Below is a small trained network, with its code and all its weights. Each question gives an input and a class and asks what happens when units are switched off, that is, made to give their printed mean instead of their output.

import numpy as np


def w(rows, s, z=0):
    codes = np.array(rows[::2]) - 128.0
    scale = np.full(codes.shape[1], s)
    scale[-1] = z or s
    return codes * scale


def norm(h):
    return h / np.sqrt((h * h).mean(-1, keepdims=True) + 1e-5)


def f(y):
    return np.maximum(y, 0)


def log_softmax(a):
    a = a - a.max(-1, keepdims=True)
    return a - np.log(np.exp(a).sum(-1, keepdims=True))


def net(x, mask):
    res = np.array(x, float).reshape(1, 3) / 4 @ E
    u = 0
    for l in range(3):
        y = f(norm(res) @ A[l][:, :-1].T + A[l][:, -1])
        res = res + np.where(mask[u : u + 11], y, B[l][:, -1]) @ B[l][:, :-1]
        u += 11
    return log_softmax(norm(res)[-1] @ U[:, :-1].T + U[:, -1])


A, B = {}, {}
E = w([
[75,62,214,3],'x0',
[43,107,43,71],'x1',
[218,72,83,93],'x2',
],0.008)
A[0] = w([
[94,140,253,200,140],'L0N0',
[83,132,72,96,147],'L0N1',
[164,167,61,80,37],'L0N2',
[55,64,36,158,40],'L0N3',
[215,53,64,140,2],'L0N4',
[160,96,118,158,124],'L0N5',
[118,188,195,48,94],'L0N6',
[19,184,229,102,122],'L0N7',
[76,145,2,57,109],'L0N8',
[88,125,21,77,92],'L0N9',
[108,107,200,60,151],'L0N10',
],0.0071,0.0058)
B[0] = w([
[156,142,193,176,241],'L0N0',
[90,147,32,114,188],'L0N1',
[163,73,154,211,134],'L0N2',
[211,250,164,119,155],'L0N3',
[201,203,221,243,150],'L0N4',
[96,109,98,191,152],'L0N5',
[149,76,184,201,181],'L0N6',
[91,82,153,215,253],'L0N7',
[92,17,160,253,205],'L0N8',
[143,81,167,186,181],'L0N9',
[121,110,206,41,233],'L0N10',
],0.0056,0.0051)
A[1] = w([
[131,155,98,207,65],'L1N0',
[168,121,117,164,115],'L1N1',
[97,123,67,71,149],'L1N2',
[56,207,114,137,2],'L1N3',
[210,119,15,110,134],'L1N4',
[84,63,71,147,162],'L1N5',
[7,233,176,181,124],'L1N6',
[165,164,90,252,162],'L1N7',
[137,45,162,59,126],'L1N8',
[245,161,161,127,72],'L1N9',
[69,148,186,69,200],'L1N10',
],0.011,0.0052)
B[1] = w([
[156,132,73,104,181],'L1N0',
[83,134,160,109,162],'L1N1',
[164,122,97,254,145],'L1N2',
[187,13,60,225,140],'L1N3',
[110,141,186,168,170],'L1N4',
[30,138,108,106,183],'L1N5',
[166,146,76,20,227],'L1N6',
[149,65,176,69,254],'L1N7',
[172,170,30,69,194],'L1N8',
[116,100,88,90,174],'L1N9',
[105,163,147,243,203],'L1N10',
],0.0093)
A[2] = w([
[145,113,94,60,179],'L2N0',
[125,123,21,114,81],'L2N1',
[119,76,131,104,244],'L2N2',
[86,62,143,90,252],'L2N3',
[73,67,139,250,141],'L2N4',
[55,103,60,86,18],'L2N5',
[64,137,85,158,114],'L2N6',
[135,98,203,173,209],'L2N7',
[190,212,112,49,34],'L2N8',
[191,158,161,107,17],'L2N9',
[206,149,148,85,176],'L2N10',
],0.015,0.0019)
B[2] = w([
[123,89,56,201,228],'L2N0',
[197,58,141,141,221],'L2N1',
[98,129,179,139,221],'L2N2',
[182,192,103,154,247],'L2N3',
[116,138,222,187,215],'L2N4',
[185,115,94,80,246],'L2N5',
[114,187,129,61,199],'L2N6',
[151,73,90,170,229],'L2N7',
[49,208,255,137,205],'L2N8',
[80,167,63,129,208],'L2N9',
[55,189,109,53,255],'L2N10',
],0.01,0.0076)
U = w([
[55,255,154,65,103],'0',
[186,74,48,89,3],'1',
[130,100,233,209,252],'2',
],0.019,0.00063)

Each question gives the input, the list of numbers given to net, and the class t.
The units are the neurons (one row each of A and B). Each row of codes is followed by its name. A weight is (code - 128) times the scale printed after its matrix; where a second scale follows, it is the last column's (A, B and U).
mask holds one flag per neuron, layer by layer. A switched-off neuron (its flag False) gives its mean, the last column of its row in B, instead of its output. The means were averaged over made-up inputs and are rounded, as every weight is.
A unit's drop is (log p(t) with every unit on - log p(t) with that unit switched off) / (log p(t) with every unit on - log p(t) with every unit switched off).
The circuit of an input: a set's keep is (log p(t) with only the set's units on - log p(t) with every unit switched off) / (log p(t) with every unit on - log p(t) with every unit switched off). Starting from the 12 units with the biggest drops (on a tie, the unit counted first), units are removed one at a time, each time the one whose removal leaves the highest keep (on an exact tie, the one counted first), for as long as the keep stays at least 0.8.
units of the circuit, in order: the units of the circuit, biggest drop first
most important unit: the unit with the biggest drop
k most important neurons: the k neurons with the biggest drops, biggest first
k most important neurons of layer l: the k neurons of layer l with the biggest drops, biggest first
drop of u: that unit's drop, to one decimal
input [-5,4,2], class 2: units of the circuit, in order : L1N6; L2N4
input [5,0,-1], class 2: 3 most important neurons of layer 1 : L1N10; L1N6; L1N5
input [7,-1,7], class 0: units of the circuit, in order : L1N8; L2N8
input [-8,4,7], class 2: units of the circuit, in order : L1N6; L1N4
input [-7,-5,2], class 1: 3 most important neurons of layer 1 : L1N6; L1N8; L1N10
input [-5,6,3], class 2: 2 most important neurons : L1N6; L2N4
input [-3,-8,3], class 1: 3 most important neurons of layer 2 : L2N8; L2N7; L2N4
input [-3,-6,2], class 1: 2 most important neurons of layer 2 : L2N8; L2N7
input [0,1,-4], class 1: 2 most important neurons : L1N6; L0N7
input [-5,3,2], class 2: 2 most important neurons : L1N6; L1N8
input [-1,4,0], class 1: 3 most important neurons : L0N3; L1N10; L0N1
input [-4,-7,1], class 1: most important neuron : L1N6
input [-7,2,2], class 2: 3 most important neurons of layer 1 : L1N6; L1N4; L1N8
input [-4,8,4], class 2: most important unit : L2N4
input [0,-4,2], class 1: 3 most important neurons : L2N8; L1N6; L1N8
input [-8,1,8], class 2: 3 most important neurons of layer 1 : L1N6; L1N8; L1N4
input [-4,2,8], class 2: 2 most important neurons : L1N6; L1N4
input [-8,-6,-1], class 0: drop of L0N8 : 0.1
input [7,-5,4], class 0: drop of L1N8 : 1.0
input [-4,7,8], class 2: drop of L1N6 : 0.1
input [8,-4,-3], class 2: most important unit : L1N10
